Below are the code and all the weights of a small trained network. Each question names an input and a class and asks about switching units off, where a switched-off unit gives its printed mean instead of its output.

import numpy as np


def w(rows, s, z=0):
    codes = np.array(rows[::2]) - 128.0
    scale = np.full(codes.shape[1], s)
    scale[-1] = z or s
    return codes * scale


def norm(h):
    return h / np.sqrt((h * h).mean(-1, keepdims=True) + 1e-5)


def f(y):
    return np.maximum(y, 0)


def log_softmax(a):
    a = a - a.max(-1, keepdims=True)
    return a - np.log(np.exp(a).sum(-1, keepdims=True))


def net(x, mask):
    res = np.array(x, float).reshape(1, 3) / 4 @ E
    u = 0
    for l in range(4):
        y = f(norm(res) @ A[l][:, :-1].T + A[l][:, -1])
        res = res + np.where(mask[u : u + 3], y, B[l][:, -1]) @ B[l][:, :-1]
        u += 3
    return log_softmax(norm(res)[-1] @ U[:, :-1].T + U[:, -1])


A, B = {}, {}
E = w([
[91,2,204,167,158],'x0',
[105,124,72,167,109],'x1',
[197,119,237,82,150],'x2',
],0.0088)
A[0] = w([
[101,23,203,139,158,95],'0.n1',
[80,92,154,107,153,66],'0.n2',
[189,135,252,99,136,3],'0.n3',
],0.021,0.0023)
B[0] = w([
[76,185,222,218,64,248],'0.n1',
[124,90,161,107,20,170],'0.n2',
[213,63,53,47,249,241],'0.n3',
],0.016,0.017)
A[1] = w([
[117,163,139,179,169,3],'1.n1',
[35,163,7,102,71,88],'1.n2',
[121,102,118,136,126,21],'1.n3',
],0.016,0.0029)
B[1] = w([
[96,238,112,102,166,132],'1.n1',
[117,154,2,145,141,253],'1.n2',
[150,117,125,202,148,130],'1.n3',
],0.0086,0.013)
A[2] = w([
[125,180,7,146,131,222],'2.n1',
[121,104,98,112,105,7],'2.n2',
[83,182,162,161,186,13],'2.n3',
],0.018,0.0015)
B[2] = w([
[42,226,26,110,128,253],'2.n1',
[123,181,165,38,90,141],'2.n2',
[167,25,78,120,12,140],'2.n3',
],0.012,0.018)
A[3] = w([
[175,159,66,84,32,125],'3.n1',
[254,97,71,38,221,2],'3.n2',
[63,146,201,202,103,137],'3.n3',
],0.018,0.00078)
B[3] = w([
[245,152,116,102,92,187],'3.n1',
[178,60,167,87,249,250],'3.n2',
[97,93,166,144,57,206],'3.n3',
],0.019,0.015)
U = w([
[111,88,180,200,38,221],'0',
[131,195,5,135,97,1],'1',
[199,67,125,110,207,172],'2',
],0.016,0.00096)

Each question gives the input, the list of numbers given to net, and the class t.
The units are the neurons (one row each of A and B). Each row of codes is followed by its name. A weight is (code - 128) times the scale printed after its matrix; where a second scale follows, it is the last column's (A, B and U).
mask holds one flag per neuron, layer by layer. A switched-off neuron (its flag False) gives its mean, the last column of its row in B, instead of its output. The means were averaged over made-up inputs and are rounded, as every weight is.
A unit's drop is (log p(t) with every unit on - log p(t) with that unit switched off) / (log p(t) with every unit on - log p(t) with every unit switched off).
The circuit of an input: a set's keep is (log p(t) with only the set's units on - log p(t) with every unit switched off) / (log p(t) with every unit on - log p(t) with every unit switched off). Starting from all 12 units, units are removed one at a time, each time the one whose removal leaves the highest keep (on an exact tie, the one counted first), for as long as the keep stays at least 0.8.
units of the circuit, in order: the units of the circuit, biggest drop first
k most important neurons: the k neurons with the biggest drops, biggest first
drop of u: that unit's drop, to one decimal
input [2,0,-4], class 0: most important neuron : [0.n3]
input [-5,7,5], class 1: units of the circuit, in order : [0.n3 0.n1]
input [4,1,5], class 0: 2 most important neurons : [0.n1 0.n2]
input [3,1,-7], class 1: 2 most important neurons : [0.n1 0.n3]
input [-3,7,3], class 1: 2 most important neurons : [0.n3 0.n1]
input [2,6,5], class 0: 2 most important neurons : [0.n1 3.n2]
input [-3,2,2], class 1: drop of 0.n3 : 3.4
input [-1,4,1], class 1: drop of 0.n3 : 3.0
input [-3,1,0], class 1: drop of 0.n1 : 3.4
input [-1,-1,-3], class 1: drop of 0.n3 : 4.1
